Moves between points:
x774 v x297
x774 w x913
x774 k x245
x774 t x52
x408 v x95
x408 w x78
x408 k x17
x408 t x444
x948 v x824
x948 w x601
x948 k x456
x948 t x547
x439 v x50
x439 w x922
x439 k x261
x439 t x718
x477 v x913
x477 w x502
x477 k x806
x477 t x843
x69 v x17
x69 w x642
x69 k x366
x69 t x569
x764 v x71
x764 w x245
x764 k x95
x764 t x830
x9 v x601
x9 w x261
x9 k x214
x9 t x399
x245 v x830
x245 w x465
x245 k x444
x245 t x450
x704 v x335
x704 w x653
x704 k x357
x704 t x806
x450 v x774
x450 w x477
x450 k x335
x450 t x913
x399 v x366
x399 w x824
x399 k x532
x399 t x439
x324 v x191
x324 w x993
x324 k x297
x324 t x456
x922 v x718
x922 w x525
x922 k x948
x922 t x620
x297 v x273
x297 w x52
x297 k x830
x297 t x564
x141 v x408
x141 w x357
x141 k x69
x141 t x78
x191 v x532
x191 w x456
x191 k x273
x191 t x775
x443 v x948
x443 w x9
x443 k x993
x443 t x601
x642 v x569
x642 w x113
x642 k x439
x642 t x47
x47 v x357
x47 w x329
x47 k x718
x47 t x751
x806 v x465
x806 w x764
x806 k x633
x806 t x71
x211 v x214
x211 w x324
x211 k x843
x211 t x191
x17 v x329
x17 w x569
x17 k x525
x17 t x141
x23 v x184
x23 w x273
x23 k x477
x23 t x211
x95 v x653
x95 w x444
x95 k x329
x95 t x278
x71 v x477
x71 w x830
x71 k x653
x71 t x502
x913 v x52
x913 w x843
x913 k x465
x913 t x23
x653 v x806
x653 w x278
x653 k x751
x653 t x764
x525 v x620
x525 w x50
x525 k x601
x525 t x69
x502 v x843
x502 w x774
x502 k x764
x502 t x297
x456 v x775
x456 w x389
x456 k x564
x456 t x443
x993 v x456
x993 w x214
x993 k x52
x993 t x389
x564 v x324
x564 w x184
x564 k x774
x564 t x993
x620 v x113
x620 w x69
x620 k x547
x620 t x17
x278 v x764
x278 w x335
x278 k x408
x278 t x245
x389 v x443
x389 w x532
x389 k x184
x389 t x9
x751 v x633
x751 w x408
x751 k x113
x751 t x95
x601 v x547
x601 w x399
x601 k x389
x601 t x366
x52 v x564
x52 w x23
x52 k x450
x52 t x184
x444 v x278
x444 w x704
x444 k x141
x444 t x335
x569 v x141
x569 w x47
x569 k x50
x569 t x357
x366 v x525
x366 w x439
x366 k x9
x366 t x50
x184 v x993
x184 w x211
x184 k x913
x184 t x214
x214 v x389
x214 w x191
x214 k x23
x214 t x532
x78 v x444
x78 w x633
x78 k x569
x78 t x704
x465 v x450
x465 w x71
x465 k x704
x465 t x477
x335 v x245
x335 w x806
x335 k x78
x335 t x465
x824 v x439
x824 w x547
x824 k x775
x824 t x922
x261 v x399
x261 w x948
x261 k x191
x261 t x824
x357 v x78
x357 w x751
x357 k x642
x357 t x633
x532 v x9
x532 w x775
x532 k x211
x532 t x261
x547 v x922
x547 w x366
x547 k x443
x547 t x525
x329 v x751
x329 w x141
x329 k x620
x329 t x408
x718 v x642
x718 w x620
x718 k x824
x718 t x113
x50 v x69
x50 w x718
x50 k x399
x50 t x642
x843 v x23
x843 w x297
x843 k x71
x843 t x273
x633 v x704
x633 w x95
x633 k x47
x633 t x653
x775 v x261
x775 w x443
x775 k x324
x775 t x948
x830 v x502
x830 w x450
x830 k x278
x830 t x774
x113 v x47
x113 w x17
x113 k x922
x113 t x329
x273 v x211
x273 w x564
x273 k x502
x273 t x324

The rows follow the links: the fewer symbols apart two points are, the more alike their rows tend to be.

Each row is also shifted at random along 6 hidden directions that mean nothing.

Rows with their points:
[ 69,   8, -13, -20,  -3, -12,  30, -15, -11,  -1,  25, -16, -36, -19,   7,  15,   1,   4,   8,   8,  -6,  -2,  27,  27,  22,  31,   2,  -3,   3,   8]: x824
[ 30,  17,   9, -31, -30,   4,  31, -27, -38,  20,  35, -28, -29,  13,  24,  -4,  -1,   3,   3,   8, -25,  17,  14,  36,  21,  28,   0,   2,  -7,  -2]: x620
[ 11,  -1, -15,   2, -21, -27,  15,   5,  -2, -12,   7,   6, -33, -37,  11,   4, -21, -18,  33,  19,  32, -13,  29,  26,  16,  26,   5,  19,  46,   5]: x261
[ 11,  -2,   0,  19,  29,  26, -19,  -6,  36,  -4, -24,   2,  44,  22, -21,  -2,  -1,  30, -24, -24,  24,   1, -34, -21, -23, -44,   5, -20, -11, -12]: x245
[ 26,  12,  -1, -33,  -8,  -7,  31, -18, -29,   8,  36, -25, -38,  -2,  16,  13,  14,   3,  -6,  10, -41,  10,  27,   7,  20,  39, -13,  12, -30,  12]: x922
[-80,  13,  10, -29, -32,   2,  15, -22, -18,   6,  31, -21, -24,  16,  31,   3, -17,  12, -12,  24, -23,  27,  13, -14,  -1,  34, -29,  48, -38,   8]: x113
[ 17, -16, -54,   7,  58,  -3,   2,   7,  -8, -31, -26,   5,  21, -32, -68,  33,  52,  38,  21, -16,   4, -12,   6,  19,   2, -30,  24,   1,  49,  12]: x184
[ -3,  -6, -13,   3,   9, -29,  13,  10,  14, -15,   5,   9, -33, -40,   6,  15, -11, -21,  13,  12,  12, -24,  29,  27,  15,  26,  13, -37,   2,  12]: x9
[-44,  16, -12, -38, -29,  19,  21, -46, -47,   1,  26, -30,  -3,  22,   8,   3,  -9,  54,   7,  27, -13,  47,   1,  46,  -2,   9,  -5,  45,   0,   2]: x47
[-25,  20,   7, -10, -26,  20,  24, -30,   6,  15,  24, -30, -10,  23,  13,  -6, -11,  19,  -8, -18,  25,  10,  -4, -31,  11,   7, -19,  56,  18, -16]: x569
[  5, -16,   2,   6,  10,   0, -33,  14, -22,  -6, -28,  28,  35,   5,  -9, -11,  -2,   1,   8,  25, -24,  13, -21,  70, -20, -27,  33, -76, -21,   5]: x477
[  6, -21, -18,   2,   4, -15, -31,  24, -32, -26, -24,  27,  23, -15, -23,   8,  12,  10,  18,  36, -25,  18,  -1,  11, -24, -11,  -1,  32,   6,  22]: x52
[ -2, -20,  -9,  -3, -12,  -8, -43,  21, -33, -26, -23,  27,  31,   2, -12,   3,   3,  17,   9,  47, -32,  34, -11, -21, -41, -13, -22,  75, -13,  23]: x774
[ 24,  17, -12, -26,  -7,   7,  38, -31, -15,   6,  33, -35, -29,   4,   1,  13,  14,  24,  -2,  -9,  -8,   9,  19,  -8,  21,  25, -12,  42,   8,   0]: x50
[ 58, -20, -32, -20,  34,  -5, -22,   5, -58, -27, -21,  15,  32,  -7, -42,  21,  40,  40,  10,  39, -67,  31,  -2,  65, -23, -20,  20, -24, -28,  30]: x297
[ 12,   4,  18,  -7, -18,  26, -13,  -6, -38,  24,  -7,  -6,  33,  41,  -4, -26,  17,   7,  -1,  -7, -26,  25, -30,  13,  -7, -26,   6,   6,   6, -14]: x278
[ 36,  19,  30,  -4, -33,   4,  28,  -6,   9,  35,  31, -24, -37,  13,  32, -17,  -3, -40,  -7, -31,   8, -16,  10, -48,  31,  31, -21,  29,  13, -19]: x718
[-40, -17,  -1,   4,   7,  -1, -40,  15,  -7, -21, -25,  25,  35,   7,  -9,   3,  -8,  18,  -8,  35, -23,  25, -18,   0, -39, -20,  -6,   6, -40,  17]: x450
[ 23,  11,  -9,   2,   8,  38,  -2, -36,  27,  -5,  -6, -18,  38,  34, -11,   1, -20,  65, -19, -13,  42,  24, -33,  -8, -24, -38,  -2,  22,   1, -15]: x704
[ 77, -12, -34,  21,  25,  -3, -10,  15,  14, -25, -27,  12,  21, -22, -43,  14,  20,  18,  17, -13,  35, -12,  -2, -31,  -9, -27,  -1,  54,  60,   3]: x564
[ 30, -14, -38,  23,  49,   1,  -8,  11,  18, -26, -34,  14,  30, -24, -54,  18,  28,  25,  14, -22,  31, -19,  -7,   7,  -6, -39,  24, -12,  49,   2]: x23
[-43,  13, -23, -11,  18,   2,  45, -15,  -2,   5,  25, -34, -32, -14, -23,  22,  44,  10,   4, -42,   5, -20,  25, -42,  36,  17, -11,  53,  45,  -3]: x439
[  3,  -9, -27, -10,  40, -24,  14,   9,   2, -23,   8,  -2, -26, -35, -20,  37,  29,   3,  -4,   4, -31, -14,  32, -16,   8,  25,  -8,  -1, -26,  27]: x443

In each set, the symbols that take the first to the second take the third to the fourth, perhaps in another order. Give the fourth.
Answers are names.
[ 18, -11,  -3,  25,  16,   8, -33,   5,  40, -20, -33,  23,  40,   5,  -7,  -3, -34,  23,  -9,  10,  39,   5, -28,   5, -35, -37,   9, -26, -12,  -3]
to [ -6, -18, -35,   2,  26, -27, -12,  13,   5, -43, -15,  23,   0, -40, -20,  30,  -7,  19,  12,  37,   3,   0,  18,  24, -18,   4,   5,  -4, -10,  29]
as [-70,  18, -15, -20,   4,  19,  29, -41,  11,  -5,  24, -35, -10,  12,   0,  19,  -8,  52, -18,  -6,  14,  19,   4, -12,   0,   8, -14,  36, -13,  -1]
to x278

[  5, -21, -25,  -3,   4, -19, -28,  18, -38, -32, -23,  28,  20, -21, -22,   9,   6,  16,  26,  47, -23,  20,   3,  48, -23, -11,  13,   7,   5,  25]
to [ 35, -10,   4,   1, -31,   5, -45,   0,  -3, -25, -20,  23,  39,  20,  14,  -8, -51,  34,  -4,  59,   6,  48, -25,  -6, -57, -17, -24,  58, -34,  13]
as [-11, -12,   8,  12,  40,  12, -25,  18,   2,   5, -26,  14,  39,  17, -25,  -4,  34,  -3, -19, -20, -34,  -4, -26,  -2, -13, -35,  15, -60, -31,  -1]
to x444

[  7,  -3,  19,   6, -17,  17, -26,   0, -14,  11, -18,  14,  35,  27,   8, -27, -16,   2,   2,  11,  -1,  18, -31,  41, -18, -29,  18, -37,  -6, -12]
to [-84,   2,  16,   0, -23,  18, -19,  -6,  -9,   8,  -6,   1,  27,  30,   9, -18, -11,  11,  -7,   7,  -2,  24, -26, -15, -21, -18, -11,  32,  -6,  -8]
as [-21, -20, -25,  15,  36, -23, -19,  27,  25, -35, -21,  23,   5, -34, -25,  28,  10,   3,  -3,  11,   1, -13,  12, -40, -18,  -2, -12,  20, -12,  24]
to x23

[ 16,  18,  16, -17,  -9,  25,  15, -29,   5,  19,  22, -29,  -1,  37,  16,  -4,  -3,  22, -29, -15, -10,  18, -11, -33,  -1,   4, -20,  25, -33, -10]
to [ 65,  19,  -4, -32, -12,  31,  20, -54, -29,   8,  20, -33,  11,  36,   8,  -1, -13,  62,  -9,  12,  -7,  43, -15,  66,  -3,  -8,  12, -16, -19,  -7]
as [ 19,  17,  12, -38, -27,   7,  23, -29, -38,  16,  37, -29, -25,  23,  26,   0,   0,  13, -11,  16, -42,  29,  11,  10,   8,  32, -18,  25, -37,   4]
to x113

[-42,  18, -15,  15, -26,  -1,  36, -23,  47,  -3,  16, -19, -33, -23,  14,   1, -43,   6,  22, -21, 104, -23,  16, -11,  25,  13,  -4,  48,  85, -22]
to [-63,  13,  24,   4, -16, -11,  24,   0,  37,  17,  26, -10, -46,  -8,  37,  -4, -22, -41, -12, -17,  21, -29,  21, -40,  25,  39, -17,  -3, -10,  -9]
as [  6, -16, -36,  22,  30,  -8, -12,  12,  11, -30, -34,  20,  23, -31, -40,  13,   6,  19,  26,   1,  40, -12,  -3,  30,  -8, -31,  26, -10,  55,   4]
to x564

[-30,  -9, -25,  13,   7, -27,   7,  20,   8, -19,  -6,  12, -20, -43, -16,  14,   8, -17,  28,   0,  27, -26,  26, -12,  14,  12,   0,  32,  55,   9]
to [-73, -26,  -2,   4, -13, -33, -40,  39, -38, -23, -25,  45,   8, -26,   1,  -4,  -6, -27,  26,  58, -36,  12,   8,  39, -22,   5,   7,  -7, -13,  26]
as [  3,  12,  39,   0, -38,  24,  -6,  -6, -17,  38,   4,  -7,  14,  43,  25, -39,  -7, -22,  -4, -15,  -6,  11, -27,   3,   4, -13,   2,  -5,   7, -26]
to x113

[ 25, -17,  24,  -2, -10,  -6, -40,  31, -51,  11, -21,  31,  28,  15,   3, -23,  16, -30,   6,  30, -66,  17, -17,  40, -17, -13,  15, -46, -34,   9]
to [-28,   9,  18, -11, -16,  28,  -1, -10, -41,  31,   3, -15,  23,  42,  -6, -24,  31,   3,  -2, -20, -31,  18, -25,   5,   6, -20,   5,  10,  13, -17]
as [ 42, -11,  -6,  -7,  -8, -36,  -7,  17,   0, -25,   8,  17, -32, -32,  19,  18, -20, -15,   2,  45, -20,   2,  31, -14, -10,  40, -22,  26, -39,  30]
to x23

[-79,   8,  49, -15, -49,   8, -13,   5, -37,  35,  15,  -2,  -1,  40,  41, -35,  -4, -36, -12,  12, -50,  22, -13, -16,  -2,  15, -20,  16, -37,  -8]
to [-19,   5,   6,  -4, -21,  25, -14, -21, -10,   1,  -6,  -4,  33,  32,   5, -14, -23,  36,  -4,  14,  12,  35, -28,  17, -24, -25,  -1,  22,  -3,  -9]
as [-102,    4,    1,   -2,   -1,  -24,   21,   -1,   36,   -9,   22,   -3,  -46,  -29,   29,   16,  -31,  -19,   -8,   11,   18,  -20,   32,  -11,   12,   42,  -12,  -17,  -29,   10]
to x718

[-95,  -4,   5,   3,   0,  14, -25,  -2,  -3,  -4, -17,  11,  35,  21,  -3, -10, -12,  21,  -8,  14,  -5,  22, -26,  14, -26, -26,   5, -12, -23,  -1]
to [-58,  18, -10, -15,  27,  31,  30, -40,   3,  15,  15, -38,   7,  24, -19,  10,  24,  44, -19, -37,   0,   5, -11,  15,  14, -15,  14, -28,  -4, -14]
as [ 16, -14, -43, -21,  -4, -30,  -1,  -1, -47, -39,  -1,  15, -13, -41, -14,  25,  -4,  28,  36,  61, -17,  23,  30,  73,  -8,  18,  12,  20,  13,  33]
to x297

[ 54, -19, -12, -10,  12, -19, -19,  34, -55, -12, -11,  18,   6, -14, -29,  12,  54, -13,  14,  18, -73,   7,  12, -14,  -6,   4,  -8,  36,  -4,  28]
to [-51, -21,  -7,  33,   6, -21, -28,  40,  23, -20, -30,  36,  10, -29, -15,   0,  -2, -29,  17,   2,  27, -23,   1, -39, -12, -11,  -5,  30,  35,   6]
as [ 36, -14,  10,  13, -26,  -3, -38,  27, -29,  -1, -28,  29,  31,   8,  -3, -24,  -3, -16,  21,  22,  -7,  15, -19,   8, -21, -22,   3,  27,  25,  -1]
to x450

[ 58,  -9,   4,  16, -26, -34, -10,  24,  25, -17,  -2,  26, -28, -35,  28,  -1, -43, -38,  16,  30,  32, -17,  23, -19,  -2,  30, -15,  25,   8,  11]
to [ 39,  -1,   0, -14,   1, -26,  18,  12, -17,   3,  19,  -1, -39, -23,  10,  11,  18, -32,   5,   7, -36, -15,  31,   4,  23,  38,  -3, -13, -16,  14]
as [-51,  -7,  29, -20, -22,   5, -35,   3, -42,   6,  -3,  15,  24,  35,  26, -16, -14,   2, -18,  50, -68,  45, -20,  31, -33,  -1,  -6, -24, -85,  13]
to x71

[ -8,   1,  23,   4, -13,  23, -19,   1, -17,  22, -12,   2,  32,  36,   1, -26,   8,  -4,  -5, -11, -13,  13, -31,   2,  -9, -28,   6,  -9,   1, -16]
to [ 11,  -2,   3,  16,  25,  26, -19,  -2,  22,   1, -23,   4,  44,  24, -21,  -6,   7,  23, -18, -23,  10,   4, -33, -13, -19, -43,   9, -23,  -7, -11]
as [  2,   4,  -8, -10,  -7, -18,  27,   5, -17,   6,  20, -11, -40, -23,   1,   7,  21, -25,  18,  -9,  -9, -18,  31,  -5,  31,  31,  -3,  22,  32,   4]
to x366

[ 56,  -1,  41,  37,  -7,  19, -27,  24,  29,  32, -27,  17,  33,  28,   7, -42,  -5, -46,  -9, -39,  25, -24, -39, -27,  -2, -37,  12, -42,  20, -32]
to [-30,  13,  22, -10, -10,  26,   7, -19,  -4,  24,  13, -21,   8,  37,  12, -13,   4,   9, -21, -18, -14,  13, -17, -16,   1,  -5,  -9,   2, -22, -14]
as [-41, -18, -15,  34,  23,  -8, -30,  20,  41, -28, -38,  32,  29, -22, -19,   4, -23,   4,   8,   6,  48, -15, -13,   5, -23, -31,  15, -25,  18,   2]
to x335

[-48,  12,  26,  -8,  -8,  19,   3, -23,   7,  21,   9, -11,   5,  31,  29, -17, -28,   4, -21,   0,  -3,  12, -17,  43,   0,  -5,  15, -75, -45, -15]
to [-32,  16,  26,  -6,  -2,  28,  18, -17,  -8,  41,  13, -25,   4,  36,   4, -21,  25, -10, -15, -45, -14,  -5, -18,   1,  22, -12,  11, -36,   3, -26]
as [ 41, -19,  17,  17,  23,  -9, -36,  32,  11,  -2, -28,  33,  23,   0,  -1,  -9,  -1, -29, -12,  10, -28,  -9, -15,  18, -18, -16,  19, -85, -49,   7]
to x774

[ 55,   0,   7,   2,  -5,  27, -20,  -5, -14,   8, -16,  -1,  42,  35, -12, -17,   8,  23,  -6,  -7,  -4,  23, -33,  -9, -19, -36,  -1,  23,   7, -11]
to [ 61, -14,  -5,   7,   8,   7, -32,  16, -13, -13, -25,  15,  38,  12, -24,   1,  18,  15,  -2,   8, -20,  17, -20, -30, -28, -27, -12,  43,  -2,   8]
as [-26, -15, -18,   5,  -1, -35,  -9,  22,  -5, -25,  -9,  26, -18, -43,   0,  10, -14, -20,  28,  36,   6, -10,  25,  36,  -1,  18,  11, -15,  12,  19]
to x948

[ 16, -15, -23,  20,  11,   1, -20,  16, -13, -13, -35,  21,  34, -12, -38,  -4,  17,   8,  30,  -4,  24,  -4, -15,  27,  -7, -39,  24,   6,  66,  -4]
to [ 32, -18, -16,   6,  42,  -4, -15,  27, -27,  -6, -27,  16,  25, -11, -46,   9,  59,  -5,   8, -14, -43,  -9,  -4,   9,   0, -24,  19, -28,  10,  11]
as [  7,  18,  15, -29, -49,   4,  28, -21, -53,  30,  34, -25, -29,  17,  27, -19,   3, -12,  17,   7, -23,  18,  12,  37,  27,  29,   0,  23,  21,  -9]
to x113

[ 24, -16,   9,  27,  -7,  -8, -32,  37,  -2,   0, -32,  31,  23,  -6, -11, -19,   7, -35,  18,  -4,  10, -14, -14, -14,  -9, -23,   6,   7,  38,  -6]
to [ -1, -18, -30,  11,  43, -17,  -7,  22,   4, -25, -22,  17,   8, -32, -39,  23,  32,   5,  10,  -3,  -7, -18,   9,   1,  -3, -12,  12, -12,  14,  17]
as [-16,  -1,  -6,   2, -10, -29,  10,   2,  37, -22,  15,   6, -41, -35,  29,  18, -45, -12,  -1,  27,  30, -12,  32, -14,   1,  41, -16,  10, -20,  16]
to x525

[-54,   9,  11,  -4,   0,  29,   1, -14, -12,  22,  -2, -15,  25,  36,  -8, -15,  19,  14, -10, -26, -10,  11, -26,   2,   1, -26,   8, -10,   6, -17]
to [ 51, -15,  13,  15,  29,   1, -37,  15,  29, -12, -27,  26,  34,  10,   0,   0, -15,   2, -28,  14, -16,   3, -23,   2, -34, -23,   7, -69, -71,   9]
as [-23,   8,  -8,  -4,   8, -16,  29, -10,  25,  -4,  21, -11, -41, -26,  14,  17, -14,  -8,  -2,  -2,  17, -19,  28,   6,  21,  31,   0, -24,  -8,   4]
to x569

[-30,  16,  22, -23, -21,  14,  10, -25, -10,  18,  25, -21, -10,  30,  31,  -8, -17,  10, -23,   9, -24,  22,  -5,   6,  -1,  17, -12,  -7, -50,  -3]
to [-42,  15,  25,  10,   6,  30,   7, -11,  32,  28,   5, -21,  12,  36,   5, -13,   7,  -3, -32, -49,  12,  -9, -24, -57,   5, -16, -12,  -1, -10, -25]
as [ 23,  18,  -5,   8,  15,  45,  18, -41,  33,  14,  -2, -29,  29,  31, -15,  -6,  -7,  49, -14, -46,  57,   3, -32,   7,   3, -41,  16, -16,  32, -32]
to x278

